Below are the code and all the weights of a small trained network. Each question names an input and a class and asks about switching units off, where a switched-off unit gives its printed mean instead of its output.

import numpy as np


def w(rows, s, z=0):
    codes = np.array(rows[::2]) - 128.0
    scale = np.full(codes.shape[1], s)
    scale[-1] = z or s
    return codes * scale


def norm(h):
    return h / np.sqrt((h * h).mean(-1, keepdims=True) + 1e-5)


def f(y):
    return np.maximum(y, 0)


def log_softmax(a):
    a = a - a.max(-1, keepdims=True)
    return a - np.log(np.exp(a).sum(-1, keepdims=True))


def net(x, mask):
    res = np.array(x, float).reshape(1, 5) / 4 @ E
    u = 0
    for l in range(3):
        y = f(norm(res) @ A[l][:, :-1].T + A[l][:, -1])
        res = res + np.where(mask[u : u + 3], y, B[l][:, -1]) @ B[l][:, :-1]
        u += 3
    return log_softmax(norm(res)[-1] @ U[:, :-1].T + U[:, -1])


A, B = {}, {}
E = w([
[164,169,158,123,177,174,86,55],'x0',
[202,124,137,113,137,122,138,159],'x1',
[169,148,34,165,162,119,125,137],'x2',
[255,67,166,124,121,156,131,184],'x3',
[172,76,139,22,186,82,146,124],'x4',
],0.01)
A[0] = w([
[129,188,85,209,239,86,206,137,206],'0.n0',
[224,17,145,181,88,188,88,199,46],'0.n1',
[85,12,81,161,27,55,133,253,9],'0.n2',
],0.005,0.0016)
B[0] = w([
[139,93,186,49,92,88,111,77,208],'0.n0',
[91,216,68,17,8,111,111,165,252],'0.n1',
[199,104,159,107,205,236,150,59,234],'0.n2',
],0.011,0.0045)
A[1] = w([
[101,141,117,152,109,105,81,122,9],'1.n0',
[169,213,143,163,190,214,149,121,199],'1.n1',
[123,89,114,254,115,182,97,132,212],'1.n2',
],0.0079,0.0011)
B[1] = w([
[246,179,57,26,215,87,177,254,174],'1.n0',
[202,27,102,223,202,216,77,249,252],'1.n1',
[92,19,141,137,152,95,53,191,204],'1.n2',
],0.0072,0.0035)
A[2] = w([
[99,125,141,221,98,147,225,148,17],'2.n0',
[164,123,3,143,144,128,103,103,3],'2.n1',
[98,177,102,159,106,227,36,123,76],'2.n2',
],0.0057,0.0018)
B[2] = w([
[163,136,78,136,111,98,192,215,143],'2.n0',
[222,103,122,185,44,97,100,61,196],'2.n1',
[104,65,207,2,218,97,139,92,252],'2.n2',
],0.0099,0.0034)
U = w([
[92,52,100,103,121,124,93,200,146],'0',
[83,201,112,85,38,141,157,112,184],'1',
[127,79,95,135,181,226,198,147,6],'2',
[122,105,157,156,1,104,142,92,151],'3',
],0.0075,0.0017)

Each question gives the input, the list of numbers given to net, and the class t.
The units are the neurons (one row each of A and B). Each row of codes is followed by its name. A weight is (code - 128) times the scale printed after its matrix; where a second scale follows, it is the last column's (A, B and U).
mask holds one flag per neuron, layer by layer. A switched-off neuron (its flag False) gives its mean, the last column of its row in B, instead of its output. The means were averaged over made-up inputs and are rounded, as every weight is.
A unit's drop is (log p(t) with every unit on - log p(t) with that unit switched off) / (log p(t) with every unit on - log p(t) with every unit switched off).
The circuit of an input: a set's keep is (log p(t) with only the set's units on - log p(t) with every unit switched off) / (log p(t) with every unit on - log p(t) with every unit switched off). Starting from all 9 units, units are removed one at a time, each time the one whose removal leaves the highest keep (on an exact tie, the one counted first), for as long as the keep stays at least 0.8.
circuit, biggest first: the units of the circuit, biggest drop first
unit that matters most: the unit with the biggest drop
k most important neurons: the k neurons with the biggest drops, biggest first
k most important neurons of layer l: the k neurons of layer l with the biggest drops, biggest first
input [1,-8,3,8,-1], class 1: circuit, biggest first => 0.n1
input [-8,-3,-6,8,2], class 1: circuit, biggest first => 0.n1; 1.n1
input [-6,-6,-3,-3,-5], class 2: circuit, biggest first => 0.n2; 0.n1
input [3,5,7,3,2], class 3: 2 most important neurons => 2.n1; 0.n2
input [0,8,6,-2,-3], class 3: circuit, biggest first => 0.n0; 2.n1
input [-4,-8,7,-2,2], class 3: 3 most important neurons => 2.n1; 0.n1; 2.n2
input [-8,6,-3,-3,4], class 2: 2 most important neurons => 0.n2; 0.n1
input [-1,3,5,-2,-3], class 3: 2 most important neurons => 0.n0; 0.n1
input [-4,-4,6,8,6], class 1: 4 most important neurons => 0.n1; 1.n1; 1.n2; 2.n2
input [0,3,7,-2,-3], class 3: 2 most important neurons => 0.n0; 2.n1
input [-1,-4,2,-2,-4], class 0: circuit, biggest first => 0.n1; 1.n2
input [4,-8,2,-5,-6], class 0: circuit, biggest first => 0.n1; 1.n2; 2.n2
input [2,-2,6,-3,-4], class 3: 4 most important neurons => 0.n0; 2.n1; 0.n2; 0.n1
input [-1,6,-3,0,-7], class 0: unit that matters most => 0.n0
input [-7,4,2,-5,-2], class 2: 2 most important neurons => 0.n2; 0.n1
input [4,-2,8,-1,-8], class 0: circuit, biggest first => 1.n2; 2.n2
input [2,-5,6,7,3], class 1: circuit, biggest first => 0.n1; 1.n1
input [4,-4,-1,2,-4], class 0: 2 most important neurons => 1.n2; 0.n2
input [3,-3,-3,8,-7], class 1: 2 most important neurons => 0.n1; 0.n2
input [0,5,6,3,2], class 3: most important neuron of layer 0 => 0.n2
input [-6,6,-3,0,2], class 2: 2 most important neurons => 0.n2; 0.n0
input [3,-3,-6,3,-7], class 0: 2 most important neurons of layer 0 => 0.n0; 0.n2
